Below are the code and all the weights of a small trained network. Each question names an input and a class and asks about switching units off, where a switched-off unit gives its printed mean instead of its output.

import numpy as np


def w(rows, s, z=0):
    codes = np.array(rows[::2]) - 128.0
    scale = np.full(codes.shape[1], s)
    scale[-1] = z or s
    return codes * scale


def f(y):
    return y / 2 * (1 + np.tanh(0.7978845608 * (y + 0.044715 * y**3)))


def log_softmax(a):
    a = a - a.max(-1, keepdims=True)
    return a - np.log(np.exp(a).sum(-1, keepdims=True))


def net(x, mask):
    res = np.array(x, float).reshape(1, 6) / 4 @ E
    y = f(res @ A[0][:, :-1].T + A[0][:, -1])
    res = res + np.where(mask, y, B[0][:, -1]) @ B[0][:, :-1]
    return log_softmax(res[-1] @ U[:, :-1].T + U[:, -1])


A, B = {}, {}
E = w([
[182,222,167,73],'x0',
[121,129,126,123],'x1',
[61,114,248,136],'x2',
[128,128,128,128],'x3',
[181,46,156,34],'x4',
[125,128,127,126],'x5',
],0.015)
A[0] = w([
[169,47,139,45,66],'N0',
[102,51,107,168,71],'N1',
[89,195,95,196,125],'N2',
[144,96,124,88,204],'N3',
[114,69,118,163,39],'N4',
[201,105,85,131,50],'N5',
[89,130,232,138,71],'N6',
[180,151,8,97,94],'N7',
[184,218,176,83,5],'N8',
[92,113,202,113,82],'N9',
],0.016,0.0027)
B[0] = w([
[126,248,186,248,230],'N0',
[190,200,35,33,202],'N1',
[151,204,240,182,218],'N2',
[115,174,190,151,177],'N3',
[164,156,21,89,178],'N4',
[137,78,143,127,193],'N5',
[92,38,109,163,208],'N6',
[78,9,141,166,253],'N7',
[168,163,6,37,224],'N8',
[87,48,133,142,189],'N9',
],0.012,0.02)
U = w([
[124,201,212,143,253],'0',
[108,7,138,115,62],'1',
[139,172,38,34,50],'2',
],0.017,0.0051)

Each question gives the input, the list of numbers given to net, and the class t.
The units are the neurons (one row each of A and B). Each row of codes is followed by its name. A weight is (code - 128) times the scale printed after its matrix; where a second scale follows, it is the last column's (A, B and U).
mask holds one flag per neuron, in row order. A switched-off neuron (its flag False) gives its mean, the last column of its row in B, instead of its output. The means were averaged over made-up inputs and are rounded, as every weight is.
A unit's drop is (log p(t) with every unit on - log p(t) with that unit switched off) / (log p(t) with every unit on - log p(t) with every unit switched off).
The circuit of an input: a set's keep is (log p(t) with only the set's units on - log p(t) with every unit switched off) / (log p(t) with every unit on - log p(t) with every unit switched off). Starting from all 10 units, units are removed one at a time, each time the one whose removal leaves the highest keep (on an exact tie, the one counted first), for as long as the keep stays at least 0.8.
circuit, biggest first: the units of the circuit, biggest drop first
unit that matters most: the unit with the biggest drop
k most important neurons: the k neurons with the biggest drops, biggest first
drop of u: that unit's drop, to one decimal
input [6,2,-2,-1,-2,-6], class 2: unit that matters most -> N8
input [8,7,-3,8,8,8], class 0: 4 most important neurons -> N0, N3, N1, N4
input [-7,-6,5,-2,5,-6], class 2: 3 most important neurons -> N1, N4, N7
input [-8,8,-7,8,8,-4], class 0: 2 most important neurons -> N0, N8
input [8,-7,8,-8,0,3], class 1: 3 most important neurons -> N6, N9, N1
input [4,-1,4,-8,0,-6], class 1: 2 most important neurons -> N1, N6
input [-3,7,6,2,-4,0], class 1: 2 most important neurons -> N6, N0
input [-7,0,-7,-6,-5,-6], class 1: 2 most important neurons -> N7, N8
input [3,5,-7,0,5,-7], class 1: 2 most important neurons -> N7, N2
input [-2,6,-4,-3,-3,-6], class 1: 3 most important neurons -> N0, N7, N3
input [-6,7,2,-8,-4,3], class 2: 2 most important neurons -> N1, N0
input [-2,-7,4,-7,5,-1], class 0: 2 most important neurons -> N0, N7
input [8,3,3,-7,-6,6], class 2: 2 most important neurons -> N8, N0
input [-3,3,-5,1,-6,-7], class 0: circuit, biggest first -> N2
input [-7,4,-3,7,-7,1], class 0: 2 most important neurons -> N2, N8
input [3,3,-8,2,-7,5], class 1: drop of N0 -> 0.8
input [-4,-5,7,1,8,-1], class 0: drop of N7 -> 0.2
input [8,-5,2,-1,4,-8], class 2: drop of N8 -> 3.0
